Here is a tiny trained network, its code and every weight. The questions are about switching its units off for an input and a class, where a switched-off unit gives its printed mean instead of its output.

import numpy as np


def w(rows, s, z=0):
    codes = np.array(rows[::2]) - 128.0
    scale = np.full(codes.shape[1], s)
    scale[-1] = z or s
    return codes * scale


def norm(h):
    return h / np.sqrt((h * h).mean(-1, keepdims=True) + 1e-5)


def f(y):
    return y / 2 * (1 + np.tanh(0.7978845608 * (y + 0.044715 * y**3)))


def log_softmax(a):
    a = a - a.max(-1, keepdims=True)
    return a - np.log(np.exp(a).sum(-1, keepdims=True))


def net(x, mask):
    res = np.array(x, float).reshape(1, 6) / 4 @ E
    u = 0
    for l in range(2):
        y = f(norm(res) @ A[l][:, :-1].T + A[l][:, -1])
        res = res + np.where(mask[u : u + 4], y, B[l][:, -1]) @ B[l][:, :-1]
        u += 4
    return log_softmax(norm(res)[-1] @ U[:, :-1].T + U[:, -1])


A, B = {}, {}
E = w([
[58,110,71,90,119,193,153,51],'x0',
[144,156,189,155,97,61,84,166],'x1',
[114,122,228,60,243,99,156,187],'x2',
[4,1,185,204,90,160,69,10],'x3',
[137,134,148,73,173,146,145,193],'x4',
[112,113,199,95,164,124,98,154],'x5',
],0.0058)
A[0] = w([
[91,127,53,209,2,177,124,71,17],'0.n1',
[65,146,142,73,176,195,224,104,84],'0.n2',
[169,241,104,111,133,104,124,215,56],'0.n3',
[66,56,248,158,86,121,64,124,2],'0.n4',
],0.0057,0.003)
B[0] = w([
[109,113,85,83,48,117,140,97,253],'0.n1',
[143,101,117,65,144,190,86,143,189],'0.n2',
[145,123,139,143,161,79,185,141,209],'0.n3',
[130,111,147,255,202,83,118,132,221],'0.n4',
],0.0099,0.0045)
A[1] = w([
[63,122,29,126,1,113,133,73,5],'1.n1',
[238,236,153,99,114,68,181,208,10],'1.n2',
[71,144,229,211,162,115,57,84,8],'1.n3',
[99,115,96,116,77,117,84,134,104],'1.n4',
],0.0077,0.0028)
B[1] = w([
[216,156,13,188,49,120,8,61,254],'1.n1',
[255,245,206,115,79,84,207,151,249],'1.n2',
[52,76,228,203,177,87,203,156,214],'1.n3',
[125,135,139,129,95,82,139,80,152],'1.n4',
],0.0084,0.0066)
U = w([
[61,81,99,7,227,236,141,170,50],'0',
[139,127,22,165,49,139,83,38,255],'1',
[16,37,227,222,211,82,145,138,180],'2',
[230,246,172,96,143,113,218,222,14],'3',
],0.011,0.0018)

Each question gives the input, the list of numbers given to net, and the class t.
The units are the neurons (one row each of A and B). Each row of codes is followed by its name. A weight is (code - 128) times the scale printed after its matrix; where a second scale follows, it is the last column's (A, B and U).
mask holds one flag per neuron, layer by layer. A switched-off neuron (its flag False) gives its mean, the last column of its row in B, instead of its output. The means were averaged over made-up inputs and are rounded, as every weight is.
A unit's drop is (log p(t) with every unit on - log p(t) with that unit switched off) / (log p(t) with every unit on - log p(t) with every unit switched off).
The circuit of an input: a set's keep is (log p(t) with only the set's units on - log p(t) with every unit switched off) / (log p(t) with every unit on - log p(t) with every unit switched off). Starting from all 8 units, units are removed one at a time, each time the one whose removal leaves the highest keep (on an exact tie, the one counted first), for as long as the keep stays at least 0.8.
units of the circuit, in order: the units of the circuit, biggest drop first
most important unit: the unit with the biggest drop
top k neurons: the k neurons with the biggest drops, biggest first
drop of u: that unit's drop, to one decimal
input [5,-3,0,-4,2,-6], class 0: units of the circuit, in order	[0.n2; 1.n2; 0.n1; 1.n1]
input [7,-7,2,-8,-2,2], class 0: units of the circuit, in order	[0.n2; 1.n2]
input [8,-8,7,4,-7,5], class 0: most important unit	0.n2
input [-4,-7,6,0,-5,-7], class 0: top 2 neurons	[1.n2; 1.n1]
input [1,8,-6,8,-2,8], class 2: top 2 neurons	[0.n4; 1.n3]
input [4,-2,8,3,8,8], class 0: top 2 neurons	[0.n2; 1.n3]
input [7,-3,-2,-3,1,5], class 0: drop of 0.n2	0.1
input [4,-1,5,2,2,4], class 0: drop of 0.n2	0.7
input [2,3,-3,3,8,3], class 2: drop of 0.n3	0.0
input [2,-2,5,3,1,-6], class 0: drop of 0.n2	0.1
